Below are the code and all the weights of a small trained network. Each question names an input and a class and asks about switching units off, where a switched-off unit gives its printed mean instead of its output.

import numpy as np


def w(rows, s, z=0):
    codes = np.array(rows[::2]) - 128.0
    scale = np.full(codes.shape[1], s)
    scale[-1] = z or s
    return codes * scale


def norm(h):
    return h / np.sqrt((h * h).mean(-1, keepdims=True) + 1e-5)


def f(y):
    return y / 2 * (1 + np.tanh(0.7978845608 * (y + 0.044715 * y**3)))


def log_softmax(a):
    a = a - a.max(-1, keepdims=True)
    return a - np.log(np.exp(a).sum(-1, keepdims=True))


def net(x, mask):
    res = np.array(x, float).reshape(1, 7) / 4 @ E
    u = 0
    for l in range(4):
        y = f(norm(res) @ A[l][:, :-1].T + A[l][:, -1])
        res = res + np.where(mask[u : u + 10], y, B[l][:, -1]) @ B[l][:, :-1]
        u += 10
    return log_softmax(norm(res)[-1] @ U[:, :-1].T + U[:, -1])


A, B = {}, {}
E = w([
[129,127,129,130,128],'x0',
[162,89,78,120,253],'x1',
[131,63,229,53,137],'x2',
[129,129,128,131,129],'x3',
[184,16,78,170,70],'x4',
[127,128,128,127,127],'x5',
[127,129,128,129,127],'x6',
],0.0027)
A[0] = w([
[146,81,137,106,84,133],'0.n0',
[118,125,147,165,140,127],'0.n1',
[214,55,97,115,90,107],'0.n2',
[67,122,158,153,78,34],'0.n3',
[114,83,166,106,165,191],'0.n4',
[143,180,124,161,126,225],'0.n5',
[146,81,111,141,254,100],'0.n6',
[128,78,109,118,232,87],'0.n7',
[157,146,142,150,131,121],'0.n8',
[146,60,102,171,98,3],'0.n9',
],0.0036,0.0029)
B[0] = w([
[75,120,119,174,101,152],'0.n0',
[117,121,123,111,124,127],'0.n1',
[67,64,131,216,181,158],'0.n2',
[218,169,158,79,105,87],'0.n3',
[186,202,67,184,158,217],'0.n4',
[77,97,2,145,126,250],'0.n5',
[214,158,65,34,126,181],'0.n6',
[227,173,97,59,123,152],'0.n7',
[99,112,125,105,125,122],'0.n8',
[105,146,245,179,187,78],'0.n9',
],0.0027,0.0016)
A[1] = w([
[196,94,210,84,181,29],'1.n0',
[143,135,87,133,165,68],'1.n1',
[135,186,52,163,90,73],'1.n2',
[50,252,152,59,193,96],'1.n3',
[100,180,183,147,13,28],'1.n4',
[74,147,177,127,2,10],'1.n5',
[204,82,130,147,80,33],'1.n6',
[175,76,249,63,133,57],'1.n7',
[173,77,250,71,138,78],'1.n8',
[182,65,249,45,129,51],'1.n9',
],0.0039,0.0013)
B[1] = w([
[117,164,75,101,96,135],'1.n0',
[126,164,132,109,94,132],'1.n1',
[66,152,78,128,162,169],'1.n2',
[144,1,185,194,161,255],'1.n3',
[209,116,111,68,139,190],'1.n4',
[188,136,98,83,123,196],'1.n5',
[96,115,187,142,141,122],'1.n6',
[71,178,68,183,122,160],'1.n7',
[44,130,14,134,136,162],'1.n8',
[51,190,43,159,116,170],'1.n9',
],0.0047,0.002)
A[2] = w([
[130,157,171,110,2,74],'2.n0',
[114,219,187,105,190,98],'2.n1',
[126,19,112,150,105,44],'2.n2',
[104,123,202,152,171,30],'2.n3',
[174,65,101,136,192,208],'2.n4',
[95,153,179,160,45,26],'2.n5',
[110,197,200,113,176,118],'2.n6',
[158,185,91,194,125,3],'2.n7',
[193,143,83,128,169,100],'2.n8',
[216,152,120,34,97,190],'2.n9',
],0.0046,0.00061)
B[2] = w([
[177,114,132,34,227,199],'2.n0',
[150,30,187,184,53,143],'2.n1',
[109,158,228,166,157,201],'2.n2',
[154,93,95,191,49,120],'2.n3',
[156,131,201,83,56,249],'2.n4',
[184,131,120,62,208,148],'2.n5',
[151,55,147,218,70,129],'2.n6',
[79,97,149,69,115,151],'2.n7',
[126,123,143,39,94,192],'2.n8',
[212,118,112,73,255,187],'2.n9',
],0.0034,0.0017)
A[3] = w([
[109,70,212,65,130,94],'3.n0',
[165,155,68,198,116,82],'3.n1',
[145,42,176,208,109,87],'3.n2',
[123,66,113,137,137,117],'3.n3',
[104,120,214,201,143,130],'3.n4',
[219,158,137,71,211,134],'3.n5',
[63,172,60,146,116,66],'3.n6',
[1,140,43,90,123,104],'3.n7',
[159,94,69,170,152,152],'3.n8',
[144,192,180,150,35,255],'3.n9',
],0.0044,0.0016)
B[3] = w([
[93,146,54,146,114,166],'3.n0',
[84,117,177,76,146,131],'3.n1',
[126,148,221,216,189,201],'3.n2',
[123,176,179,128,96,153],'3.n3',
[178,85,122,204,124,168],'3.n4',
[205,98,113,76,47,254],'3.n5',
[71,177,144,114,121,157],'3.n6',
[76,184,149,143,81,210],'3.n7',
[111,145,197,94,98,174],'3.n8',
[195,88,81,115,254,147],'3.n9',
],0.0041,0.0023)
U = w([
[217,107,101,34,122,255],'0',
[135,73,214,239,150,76],'1',
[11,194,86,131,98,41],'2',
],0.012,0.00086)

Each question gives the input, the list of numbers given to net, and the class t.
The units are the neurons (one row each of A and B). Each row of codes is followed by its name. A weight is (code - 128) times the scale printed after its matrix; where a second scale follows, it is the last column's (A, B and U).
mask holds one flag per neuron, layer by layer. A switched-off neuron (its flag False) gives its mean, the last column of its row in B, instead of its output. The means were averaged over made-up inputs and are rounded, as every weight is.
A unit's drop is (log p(t) with every unit on - log p(t) with that unit switched off) / (log p(t) with every unit on - log p(t) with every unit switched off).
The circuit of an input: a set's keep is (log p(t) with only the set's units on - log p(t) with every unit switched off) / (log p(t) with every unit on - log p(t) with every unit switched off). Starting from the 12 units with the biggest drops (on a tie, the unit counted first), units are removed one at a time, each time the one whose removal leaves the highest keep (on an exact tie, the one counted first), for as long as the keep stays at least 0.8.
circuit, biggest first: the units of the circuit, biggest drop first
k most important neurons: the k neurons with the biggest drops, biggest first
k most important neurons of layer l: the k neurons of layer l with the biggest drops, biggest first
drop of u: that unit's drop, to one decimal
input [3,3,3,7,4,0,-4], class 1: 3 most important neurons : [0.n2; 1.n5; 1.n4]
input [-7,-5,0,-2,-7,4,-6], class 1: circuit, biggest first : [1.n3]
input [8,6,8,-7,7,2,2], class 2: 2 most important neurons : [1.n8; 1.n9]
input [4,-7,6,8,-4,5,-6], class 0: 2 most important neurons : [1.n4; 1.n5]
input [-2,7,8,0,-1,-8,5], class 2: 4 most important neurons : [1.n9; 1.n8; 1.n7; 1.n4]
input [-6,-8,-7,4,-1,6,-1], class 0: 3 most important neurons : [1.n4; 1.n8; 1.n9]
input [-1,-7,-7,8,-7,4,-7], class 0: 2 most important neurons : [1.n8; 1.n9]
input [-7,3,-7,6,6,8,-4], class 2: 3 most important neurons : [1.n3; 1.n2; 2.n1]
input [2,-3,8,-6,7,-3,-2], class 2: 2 most important neurons of layer 2 : [2.n1; 2.n6]
input [1,6,-8,-5,6,-7,5], class 2: 2 most important neurons of layer 1 : [1.n3; 1.n4]
input [-8,-4,8,5,6,3,-8], class 2: 2 most important neurons : [1.n9; 1.n3]
input [-1,4,-6,-5,4,-5,5], class 2: 2 most important neurons : [1.n3; 1.n4]
input [5,-5,-7,-2,-7,6,-8], class 1: 4 most important neurons : [1.n3; 1.n8; 2.n1; 1.n9]
input [8,-8,-7,0,3,4,1], class 0: 4 most important neurons of layer 1 : [1.n4; 1.n8; 1.n9; 1.n7]
input [-6,-2,4,-2,5,-4,4], class 1: most important neuron : [0.n2]
input [5,6,7,2,-4,7,6], class 2: drop of 2.n0 : 0.2
input [3,-6,-1,8,-1,-4,-2], class 0: drop of 0.n3 : 0.0
input [8,2,-4,-7,5,-5,3], class 1: drop of 1.n9 : 0.1
